Here is a tiny trained network, its code and every weight. The questions are about switching its units off for an input and a class, where a switched-off unit gives its printed mean instead of its output.

import numpy as np


def w(rows, s, z=0):
    codes = np.array(rows[::2]) - 128.0
    scale = np.full(codes.shape[1], s)
    scale[-1] = z or s
    return codes * scale


def f(y):
    return y / 2 * (1 + np.tanh(0.7978845608 * (y + 0.044715 * y**3)))


def log_softmax(a):
    a = a - a.max(-1, keepdims=True)
    return a - np.log(np.exp(a).sum(-1, keepdims=True))


def net(x, mask):
    res = np.array(x, float).reshape(1, 7) / 4 @ E
    y = f(res @ A[0][:, :-1].T + A[0][:, -1])
    res = res + np.where(mask, y, B[0][:, -1]) @ B[0][:, :-1]
    return log_softmax(res[-1] @ U[:, :-1].T + U[:, -1])


A, B = {}, {}
E = w([
[164,104,103,144,254,224,92],'x0',
[68,140,195,27,138,128,75],'x1',
[250,226,124,41,94,185,180],'x2',
[136,123,190,151,198,197,93],'x3',
[124,66,144,159,54,216,157],'x4',
[160,135,86,221,108,62,47],'x5',
[72,147,228,161,122,141,214],'x6',
],0.0087)
A[0] = w([
[99,181,205,134,46,50,182,129],'neuron 1',
[143,105,109,203,157,158,177,205],'neuron 2',
[122,183,162,67,83,190,150,53],'neuron 3',
[234,156,93,96,46,93,104,152],'neuron 4',
[108,78,194,165,147,222,71,2],'neuron 5',
[192,125,126,176,115,114,135,24],'neuron 6',
[202,136,106,239,144,113,112,21],'neuron 7',
[97,174,148,116,41,111,188,107],'neuron 8',
[196,143,51,122,74,119,153,162],'neuron 9',
[194,136,108,89,88,146,220,26],'neuron 10',
[49,74,59,254,77,37,88,106],'neuron 11',
[149,177,116,84,107,100,87,8],'neuron 12',
],0.01,0.0017)
B[0] = w([
[151,51,150,167,82,97,52,220],'neuron 1',
[173,148,90,187,105,115,85,179],'neuron 2',
[98,90,207,140,134,94,119,191],'neuron 3',
[105,195,137,56,197,160,254,205],'neuron 4',
[155,100,172,98,112,199,177,191],'neuron 5',
[88,155,98,113,186,152,148,154],'neuron 6',
[150,225,29,150,154,99,98,195],'neuron 7',
[130,56,196,178,82,143,87,197],'neuron 8',
[95,139,181,74,135,203,151,186],'neuron 9',
[128,66,191,178,99,180,111,186],'neuron 10',
[63,40,237,94,86,46,104,253],'neuron 11',
[112,128,107,101,148,107,119,165],'neuron 12',
],0.0095,0.014)
U = w([
[191,213,2,182,159,221,155,3],'0',
[129,91,163,76,128,212,170,229],'1',
[125,210,52,42,199,11,122,84],'2',
[152,29,128,203,75,27,48,175],'3',
],0.0083,0.0024)

Each question gives the input, the list of numbers given to net, and the class t.
The units are the neurons (one row each of A and B). Each row of codes is followed by its name. A weight is (code - 128) times the scale printed after its matrix; where a second scale follows, it is the last column's (A, B and U).
mask holds one flag per neuron, in row order. A switched-off neuron (its flag False) gives its mean, the last column of its row in B, instead of its output. The means were averaged over made-up inputs and are rounded, as every weight is.
A unit's drop is (log p(t) with every unit on - log p(t) with that unit switched off) / (log p(t) with every unit on - log p(t) with every unit switched off).
The circuit of an input: a set's keep is (log p(t) with only the set's units on - log p(t) with every unit switched off) / (log p(t) with every unit on - log p(t) with every unit switched off). Starting from all 12 units, units are removed one at a time, each time the one whose removal leaves the highest keep (on an exact tie, the one counted first), for as long as the keep stays at least 0.8.
units of the circuit, in order: the units of the circuit, biggest drop first
top k neurons: the k neurons with the biggest drops, biggest first
drop when u is switched off: that unit's drop, to one decimal
input [3,-6,6,-1,-8,4,0], class 0: units of the circuit, in order : [neuron 11]
input [-1,3,-4,0,-3,-4,8], class 3: top 2 neurons : [neuron 1; neuron 4]
input [5,-7,1,-6,-1,0,-8], class 2: top 4 neurons : [neuron 5; neuron 4; neuron 8; neuron 7]
input [-4,-2,6,-4,5,-4,5], class 3: top 3 neurons : [neuron 1; neuron 8; neuron 3]
input [2,5,5,-8,7,1,5], class 3: top 3 neurons : [neuron 1; neuron 8; neuron 5]
input [-4,1,0,-7,1,1,-4], class 1: top 2 neurons : [neuron 4; neuron 9]
input [0,0,7,-5,-8,6,-5], class 2: drop when neuron 12 is switched off : 0.1
input [7,5,-3,-1,-5,-3,-3], class 2: drop when neuron 11 is switched off : 0.3
input [8,-2,6,8,-3,0,-1], class 0: drop when neuron 4 is switched off : 0.0
input [-2,-4,-3,-2,-5,-1,-6], class 2: drop when neuron 8 is switched off : 0.1
